Below are the code and all the weights of a small trained network. Each question names an input and a class and asks about switching units off, where a switched-off unit gives its printed mean instead of its output.

import numpy as np


def w(rows, s, z=0):
    codes = np.array(rows[::2]) - 128.0
    scale = np.full(codes.shape[1], s)
    scale[-1] = z or s
    return codes * scale


def f(y):
    return np.maximum(y, 0)


def log_softmax(a):
    a = a - a.max(-1, keepdims=True)
    return a - np.log(np.exp(a).sum(-1, keepdims=True))


def net(x, mask):
    res = np.array(x, float).reshape(1, 4) / 4 @ E
    y = f(res @ A[0][:, :-1].T + A[0][:, -1])
    res = res + np.where(mask, y, B[0][:, -1]) @ B[0][:, :-1]
    return log_softmax(res[-1] @ U[:, :-1].T + U[:, -1])


A, B = {}, {}
E = w([
[182,70,8,91,152,67,108,193,106],'x0',
[76,197,170,65,210,104,123,163,41],'x1',
[245,103,117,119,105,226,203,167,99],'x2',
[146,146,118,129,141,99,150,131,155],'x3',
],0.013)
A[0] = w([
[198,93,156,152,21,198,205,66,188,167],'n0',
[117,185,187,185,88,164,166,110,138,253],'n1',
[56,151,92,52,166,43,46,167,83,156],'n2',
[53,234,162,188,136,118,108,41,135,227],'n3',
[158,200,157,72,200,177,173,162,46,46],'n4',
[70,57,96,196,89,80,11,52,254,193],'n5',
],0.0072,0.0043)
B[0] = w([
[37,100,88,195,163,111,210,139,108,246],'n0',
[76,141,180,116,155,130,202,166,163,215],'n1',
[70,80,127,148,190,72,149,59,109,236],'n2',
[98,185,200,109,94,95,95,124,137,241],'n3',
[171,145,177,29,140,145,136,146,100,206],'n4',
[188,114,163,4,173,176,154,235,144,249],'n5',
],0.011,0.014)
U = w([
[131,203,193,101,121,189,149,171,177,161],'0',
[38,117,133,217,186,104,159,91,141,95],'1',
[213,76,113,64,135,119,90,164,128,220],'2',
[221,44,12,233,50,139,128,149,135,131],'3',
[80,254,195,149,74,101,52,48,156,3],'4',
],0.0094,0.0029)

Each question gives the input, the list of numbers given to net, and the class t.
The units are the neurons (one row each of A and B). Each row of codes is followed by its name. A weight is (code - 128) times the scale printed after its matrix; where a second scale follows, it is the last column's (A, B and U).
mask holds one flag per neuron, in row order. A switched-off neuron (its flag False) gives its mean, the last column of its row in B, instead of its output. The means were averaged over made-up inputs and are rounded, as every weight is.
A unit's drop is (log p(t) with every unit on - log p(t) with that unit switched off) / (log p(t) with every unit on - log p(t) with every unit switched off).
The circuit of an input: a set's keep is (log p(t) with only the set's units on - log p(t) with every unit switched off) / (log p(t) with every unit on - log p(t) with every unit switched off). Starting from all 6 units, units are removed one at a time, each time the one whose removal leaves the highest keep (on an exact tie, the one counted first), for as long as the keep stays at least 0.8.
units of the circuit, in order: the units of the circuit, biggest drop first
top k neurons: the k neurons with the biggest drops, biggest first
drop when u is switched off: that unit's drop, to one decimal
input [5,-4,-7,8], class 2: units of the circuit, in order -> n5
input [-2,2,-7,-5], class 4: top 2 neurons -> n3; n0
input [0,-2,-7,-7], class 0: top 2 neurons -> n5; n3
input [7,3,0,7], class 1: top 3 neurons -> n5; n2; n4
input [-3,0,5,6], class 1: top 3 neurons -> n5; n0; n3
input [1,2,1,8], class 2: top 2 neurons -> n0; n3
input [2,1,3,-4], class 2: top 4 neurons -> n0; n1; n3; n2
input [-4,-7,1,-1], class 1: top 2 neurons -> n0; n4
input [7,0,3,-1], class 3: top 4 neurons -> n5; n4; n3; n1
input [8,0,-8,1], class 2: top 2 neurons -> n5; n0
input [0,6,-3,7], class 4: top 3 neurons -> n0; n3; n1
input [-1,4,-1,-8], class 4: units of the circuit, in order -> n0; n5
input [7,-1,2,2], class 3: top 2 neurons -> n5; n4
input [-7,7,-5,8], class 4: units of the circuit, in order -> n3
input [-1,-8,1,-5], class 1: top 4 neurons -> n0; n4; n3; n1
input [2,2,8,1], class 2: top 3 neurons -> n4; n1; n3
input [-2,0,-6,8], class 0: drop when n5 is switched off -> 2.3
input [-5,-3,-4,-1], class 0: drop when n5 is switched off -> 0.6
input [2,7,4,5], class 2: drop when n2 is switched off -> 0.0
input [-4,-7,8,0], class 1: units of the circuit, in order -> n0
